What each symbol does to the items:
v: z73->z872, z852->z911, z115->z381, z274->z124, z10->z902, z715->z707, z49->z413, z166->z337, z230->z977, z100->z705, z24->z887, z451->z100, z864->z10, z887->z49, z545->z530, z902->z548, z389->z420, z977->z864, z262->z696, z653->z519, z981->z653, z710->z736, z337->z767, z736->z562, z886->z981, z916->z451, z643->z13, z548->z230, z250->z643, z911->z533, z381->z388, z536->z849, z707->z826, z733->z286, z295->z599, z420->z274, z431->z73, z174->z791, z485->z617, z419->z24, z13->z715, z530->z921, z388->z166, z96->z174, z184->z419, z286->z214, z617->z120, z104->z916, z849->z886, z533->z485, z872->z231, z705->z440, z767->z115, z440->z104, z599->z198, z124->z146, z214->z96, z198->z545, z146->z966, z413->z184, z427->z59, z791->z733, z59->z431, z120->z852, z562->z262, z963->z710, z826->z250, z696->z963, z921->z295, z519->z536, z966->z389, z231->z427
q: z73->z791, z852->z166, z115->z230, z10->z715, z166->z10, z230->z250, z100->z981, z451->z886, z864->z13, z545->z916, z902->z707, z977->z643, z262->z413, z653->z966, z981->z146, z710->z24, z337->z902, z736->z887, z886->z124, z916->z849, z548->z826, z911->z337, z381->z977, z536->z420, z733->z696, z295->z705, z431->z174, z174->z562, z485->z115, z530->z451, z388->z864, z96->z736, z286->z963, z617->z381, z104->z536, z849->z274, z533->z767, z872->z733, z705->z653, z767->z548, z440->z519, z599->z440, z214->z710, z198->z104, z427->z214, z791->z262, z59->z96, z120->z388, z562->z49, z963->z419, z696->z184, z921->z100, z519->z389, z231->z286
z: z115->z485, z274->z849, z10->z166, z715->z10, z49->z562, z166->z852, z230->z115, z100->z921, z24->z710, z451->z530, z864->z388, z887->z736, z902->z337, z389->z519, z977->z381, z262->z791, z653->z705, z981->z100, z710->z214, z337->z911, z736->z96, z886->z451, z916->z545, z643->z977, z548->z767, z250->z230, z381->z617, z536->z104, z707->z902, z733->z872, z420->z536, z174->z431, z419->z963, z13->z864, z388->z120, z96->z59, z184->z696, z286->z231, z104->z198, z849->z916, z705->z295, z767->z533, z440->z599, z124->z886, z214->z427, z146->z981, z413->z262, z791->z73, z562->z174, z963->z286, z826->z548, z696->z733, z519->z440, z966->z653
t: z73->z599, z852->z427, z115->z791, z274->z13, z10->z710, z715->z24, z49->z966, z166->z214, z230->z262, z100->z337, z24->z124, z451->z166, z864->z963, z887->z146, z545->z120, z902->z736, z389->z250, z977->z696, z262->z519, z653->z548, z981->z902, z710->z886, z337->z96, z736->z981, z886->z10, z916->z388, z643->z184, z548->z562, z250->z413, z911->z59, z381->z733, z536->z977, z707->z887, z733->z104, z295->z533, z420->z643, z431->z295, z174->z705, z485->z73, z419->z274, z13->z419, z530->z852, z388->z286, z96->z100, z184->z420, z286->z916, z617->z872, z104->z381, z849->z864, z533->z431, z872->z198, z705->z767, z767->z174, z440->z115, z599->z485, z124->z715, z214->z451, z198->z617, z146->z707, z413->z389, z427->z530, z791->z440, z59->z921, z120->z231, z562->z653, z963->z849, z826->z49, z696->z536, z921->z911, z519->z230, z966->z826, z231->z545
d: z73->z431, z852->z120, z115->z767, z274->z420, z10->z864, z715->z13, z49->z887, z166->z388, z230->z548, z100->z451, z24->z419, z451->z916, z864->z977, z887->z24, z545->z198, z902->z10, z389->z966, z977->z230, z262->z562, z653->z981, z981->z886, z710->z963, z337->z166, z736->z710, z886->z849, z916->z104, z643->z250, z548->z902, z250->z826, z911->z852, z381->z115, z536->z519, z707->z715, z733->z791, z295->z921, z420->z389, z431->z59, z174->z96, z485->z533, z419->z184, z13->z643, z530->z545, z388->z381, z96->z214, z184->z413, z286->z733, z617->z485, z104->z440, z849->z536, z533->z911, z872->z73, z705->z100, z767->z337, z440->z705, z599->z295, z124->z274, z214->z286, z198->z599, z146->z124, z413->z49, z427->z231, z791->z174, z59->z427, z120->z617, z562->z736, z963->z696, z826->z707, z696->z262, z921->z530, z519->z653, z966->z146, z231->z872
i: z73->z533, z852->z545, z115->z705, z274->z184, z10->z849, z715->z274, z49->z707, z166->z916, z230->z653, z100->z214, z24->z13, z451->z286, z864->z536, z887->z715, z545->z872, z902->z886, z389->z49, z977->z519, z262->z548, z653->z736, z981->z710, z710->z864, z337->z451, z736->z10, z886->z963, z916->z733, z643->z389, z548->z981, z250->z966, z911->z530, z381->z440, z536->z262, z707->z124, z733->z115, z295->z59, z420->z413, z431->z911, z174->z337, z485->z295, z419->z643, z13->z420, z530->z231, z388->z104, z96->z166, z184->z250, z286->z381, z617->z599, z104->z791, z849->z696, z533->z921, z872->z485, z705->z96, z767->z100, z440->z174, z599->z431, z124->z419, z214->z388, z198->z73, z146->z24, z413->z826, z427->z120, z791->z767, z59->z852, z120->z198, z562->z902, z963->z977, z826->z146, z696->z230, z921->z427, z519->z562, z966->z887, z231->z617

The rows follow the links: the fewer symbols apart two items are, the more alike their rows tend to be.

Row, then item:
[ 15  -4   8   8  28  11  11 -16  11 -16 -21   4   4 -10  18 -15  49  23 -21 -11   0  -6 -10  -8  11 -15 -14 -31 -11  19   4   7 -15 -23   3 -36  -2 -19 -44 -20   4 -11   3  21  -1   2  10 -15 -20 -29 -24  10] | z146
[  2   8   9   3  29 -23 -12  15  12  19   4   1  -5  -8  23  24  49 -20 -15 -18   7  -5  -7  12 -14  -4  14 -28 -14   5 -17 -10  24 -29   7 -33  14 -11 -40  27   5  22   3 -18  -9  11  10   5 -39 -14 -24  -8] | z715
[ 23   5 -17   4 -21   6 -16  22  11  -6  18  -4   2  -8  -6  -7 -48 -27 -20  15  15  -8 -17   5 -13  19  17  44 -11 -27 -15 -15  -7  36   7  23  17  21  17  -4   5  25   6   7  -8  -8  17   8  41 -18  32   4] | z427
[ 20  -1 -27   6 -34   5  20 -24   9  -7  15  10  -2 -20  -8  -4 -44  33 -23  33  -4 -14 -12   1  13  11 -14  33 -13 -20   6  19  -3  29  -5  33  -8  26   3   0   8 -21   7   8  -4   1  17 -21  41 -26  34   1] | z59
[  1 -13  11   8  31   7 -12  18   4 -19 -24  28   3  -2  21 -21  43 -24  -8  -8 -16  -5  -2  -8 -11 -12 -28 -35  -5  19  16 -13  -5 -27   2 -37 -24 -19 -39 -15   7  22   3  14  18   0   5  38 -26 -10 -17  10] | z966
[ -8 -13 -23   8 -25   3  18 -14  -2  -1  13  13  -1  12  -5 -11 -44  24  22  27 -11  -9   7  -6  12  12 -21  36   9 -29  10  17  -6  28   6  24 -11  28  45   0   2 -20   5   1   3  -1  -9  -7  35  10  37   4] | z73
[-12 -11  11   3  30  14  17 -20 -12 -23 -22  12   3  22  21 -24  41  20  22 -16 -10   0  12  -8  15  -9 -23 -40  11  20   7  12 -18 -20   4 -34 -13 -22 -14 -19   4 -20   4  20  16   5 -15 -11 -30  12 -26   8] | z389
[-18 -10 -25 -10   1   7  19 -28 -12  -8  21   7   0  17 -10  -6 -29  35  18  32 -15   8  13  -7  12  21 -25  17  15 -34  21  31  -5  16  -4   1 -25  31  27 -11 -10 -31  -4   0  16  -4 -21 -11  24  24   2   2] | z791
[ -2  18  11  -5   7  22  22 -18  -2 -21 -31 -25   3  -4  -3 -31  14  27   7 -29  19  10   1 -25  15  -9  40 -13   7  22 -13  11 -28  -5   1  -4  24 -16  -6 -31 -12 -22  -3  23 -17  -3  -3 -52 -11   8 -18  16] | z849
[-20   2 -35  -5  34   6 -19  13 -20  -5  25 -17  -7  17  -6  -4   9 -27  32  27   7   3  22 -10 -16  25  18 -12  25 -33  -6 -16 -10  -9  -2 -45   7  27  22 -10   5  25  -5   0  -6  -3 -26  26  -7  30 -25   6] | z696
[  1 -11 -17   4  39   2 -16  15   4  -5  16  18   3   3  23  -6  39 -15  -3  22  -8  -4  -8  -2 -10  15 -21 -33   3 -20  17  -8  -4 -21   6 -48 -23  24 -33   2  -7  15  -3   3   9  -1   3  36 -31  -6 -16   3] | z49
[-21   7  13 -13 -25 -23 -27  21 -16  32  12 -11  -1  16 -21  29 -31 -30  24 -13   9   6  18  20 -14  -8  16  12  18  11 -10 -20  19  -8  -4  26   9 -11  44  29 -13  23  -5 -31  -5   3 -24  19  10  31  -2  -7] | z381
[ 13   9 -19  10  52  -3 -16  10   7  -8   9  -8   1  -7  14  -9  42 -25 -11  11  12 -11  -4  -4  -9  18  19 -31  -4 -19 -10  -8  -7 -22   3 -61  16  20 -39  -4   7  13   6   0  -4  -8  12  11 -32 -12 -21   0] | z24
[-16   4  11   4  33 -22 -17  11 -14  23   3   7  -3  17  18  23  32 -23  20 -19   6  -9   9   9 -11   0  12 -32   5   6  -3 -11  16 -30   5 -37   6  -9  -6  22   4  25   7 -20  -2   3 -21  23 -42  19 -15  -7] | z643

Each walk starts at a row. The symbols on each line, taken left to right, move it on to the next item.
Each answer is a row, close to the row of the item it stands for.
[-21   7 -30 -11   3  17 -24  17 -13  -5  22 -11  -3  17 -12  -9 -33 -31  34  21   2  11  21  -9 -13  25  19  17  16 -30  -3 -11  -2   7  -6  -8   4  36  45  -8 -13  30   0   9  -5  -6 -32  24  15  31  -6   0]
v v v q: [ 22  -3 -25 -10  35   8  21 -19  16   1  21  -7   4 -24  -4  -5  27  32 -27  33  -8  -3 -15  -4  15  15 -10 -12 -13 -38   6  23  -4  -8  -6 -41  -6  24 -36  -7   1 -27  -8   4  -1   2  22 -19 -10 -31 -24  11]
d t i i: [-23   2   9 -11   7 -30 -23  25 -10  31   8  -7   2  16  -5  32   6 -36  28 -19   2   6  19  12 -21 -14  10 -13  17   6  -6 -18  27 -31  -9  -5  13  -2  16  24   0  39  -6 -30  -5  -1 -22  21 -23  30 -27 -18]
[-11   3  18  12 -46  11 -11  15 -12  -8 -17  -3  -5  10  -5 -11 -41 -13  21 -16  -9  -4  11   0 -13  -6  20  24  10  22   2 -13 -11  30   3  45  11 -10  42  -8   5  21  -1  13  -9   7 -12  11  31  23  29   7]
v q q q i: [-17   4 -14   5  52   1 -12  14  -5  -6  13   3  10  18  25  -3  27 -26  19  22   0  -6  19  -5 -12  16  12 -33   4 -23  -7 -10   2 -26   2 -55   8  20  -7   1   6  20  10  11   2   5 -23  20 -36  19 -20   3]
t i t v v: [ -9   6  11   7  41  14  17 -11   1 -16 -21  -6  -3  14  24 -13  41  29   5 -27  14 -11   3 -10  15 -18  27 -37   4  13 -18  13 -15 -24  10 -34  18 -16 -22 -12  13 -19  10  21 -17   7   1 -44 -25   4 -19  10]
[-17   4  11   5 -38 -17 -14  13  -8  17  -3   1   1  20  -3  24 -45 -24  22  -9   5  -5  16  17 -11  -3  14  29  11   6  -4 -18  15  14   2  42   6  -4  48  20   2  12   3 -20  -1   5 -21  23  27  18  30 -10]
i v t t: [-11   5 -21   6 -25   3 -18  15 -10  -6  19   3  -2  14 -13  -2 -48 -25  18  18   5  -6  15  -3 -17  16   9  32  16 -23  -5  -7  -5  34   3  23   9  27  51   0   7  18   4   9  -2  -4 -14  16  34  17  21   2]
i d t t v t q: [-14  -9   6  -7 -21 -26  20 -22 -16  27   8   5  -3  10 -16  29 -23  37  21   6 -13   7  13  11  19  -8 -29  16   4  13  23   8  28  -2  -5  29 -21 -22  33  26  -2 -26  -4 -32  11   2 -12 -18   9  28  -5 -16]
[ 22   0  11  -6   6 -18  16 -19   9  28  10   5   3 -30  -9  25  28  33 -25  -9   1   4 -20  10  12 -12 -18 -19 -17  10   1  17  23 -18  -6 -15  -4 -17 -45  28  -8 -32  -4 -23   3   4  20 -19 -27 -22 -17 -22]
q z i z t t: [ 13  13 -29  -3  10  18 -24  17   9  -2  26 -20  -3 -24 -24  -6  -9 -40 -26  16  23   8 -20 -11 -16  27  25  11 -13 -40 -23 -14  -9  12   0  -4  28  34 -13 -11  -8  32  -7   2 -12  -3  23  16  17 -19   0  -5]
q d t z d: [-22   2  18  -8 -29  19 -27  16  -8 -28 -26  -9   2  14  -5 -27 -29 -26  27 -18   5   4  16 -12 -18 -13  16  12   9  23  -4 -13 -17  18  -7  29   7 -15  38 -23  -8  24  -4  14  -3   8 -12  25  21  25   8  11]
[ -7  -7  12   6 -47 -21  14 -16  -9  19   5  13  -7  12  -6  29 -38  26  14  -2  -9  -4   9  10  13 -11 -11  25   4  12   9   9  20  15  -3  51 -12 -12  38  24   4 -18   2 -21  11  -1 -15  -8  22  12  32  -9]
t v q i i d t: [ 28  -8  13 -14 -28 -21  30 -16  17  28   8   4  -2 -19 -18  35 -15  30 -30  -9  -5  11 -28  12  16 -12 -23  15 -14  16   3  15  21   5  -9  35  -3 -18 -21  25 -12 -30  -5 -28   6  -5  36 -20   7 -28  -9 -16]
t t z t: [ 14  -1   6  -1 -44 -17  16 -23  14  22   8   7  -5 -14 -10  13 -43  27 -19  -8  -4  -3  -4  14  10  -7  -7  31 -17   8   4   9  18  16   6  49  -9 -10   1  27   7 -23   6 -13   6  -5  16 -11  33 -24  27  -7]
[  9   7   5   4 -43 -25 -13  14  10  16  11  -7  -2  -6  -5  26 -35 -15 -16 -15   7  -4  -7  14  -8  -3  22  34  -3  11 -13 -20  24  16   5  50  15  -8  11  27   5  25   3 -15  -8  -1  17   8  25 -15  36  -9]
v q i: [ 12  15  18 -10 -30  21 -19  17  14 -18 -33 -18   1 -21 -15 -30  -9 -32 -18 -27  15  12 -15 -14 -10 -11  26  12 -15  17 -14 -21 -14  19   0  37  25 -17  -4 -31  -5  28  -2  21  -5   3  15  14  17 -15  -3   9]
t t z t: [  8   6  14   8 -42  13 -18   9  12 -20 -25  -2  -9  -5  -5 -22 -32 -16 -17 -13   5  -3  -7  -8 -13 -14  18  30 -12  11  -6 -16 -11  35   9  53  11 -11  10  -9   7  20   0  17  -6   4  12   2  39 -19  29  12]
[ 18 -11  17  -9 -31  26  25 -21  14 -22 -26  -1  -3 -22 -11 -23  -6  31 -26 -16  -8  12 -15 -14  15 -14 -17  13 -15  17   9  14 -20  25  -9  40  -7 -23 -15 -22 -10 -33  -4  16  -1  -4  24 -18  19 -31  -4  12]
q t v i: [ 28  -2  19  -4   0  15  23 -21  16 -17 -33   0  -1 -30  -3 -30  25  24 -28 -19  -1   0 -22 -16   9 -15 -13 -11 -14  20  11  12 -18   4  -4  -4 -10 -19 -43 -29   3 -26  -8  20  -2   4  22 -22 -11 -28 -23   6]
v z i: [ 30  -4 -31  -7   1  14  24 -26  22   1  24  -2  -1 -26 -17  -9  -8  35 -30  35 -11  13 -30  -9  17  26 -17  13 -17 -34   4  17  -5  17 -12  -6 -10  33 -19  -1  -2 -28  -6   3   6  -1  25 -20  17 -27  -2   3]
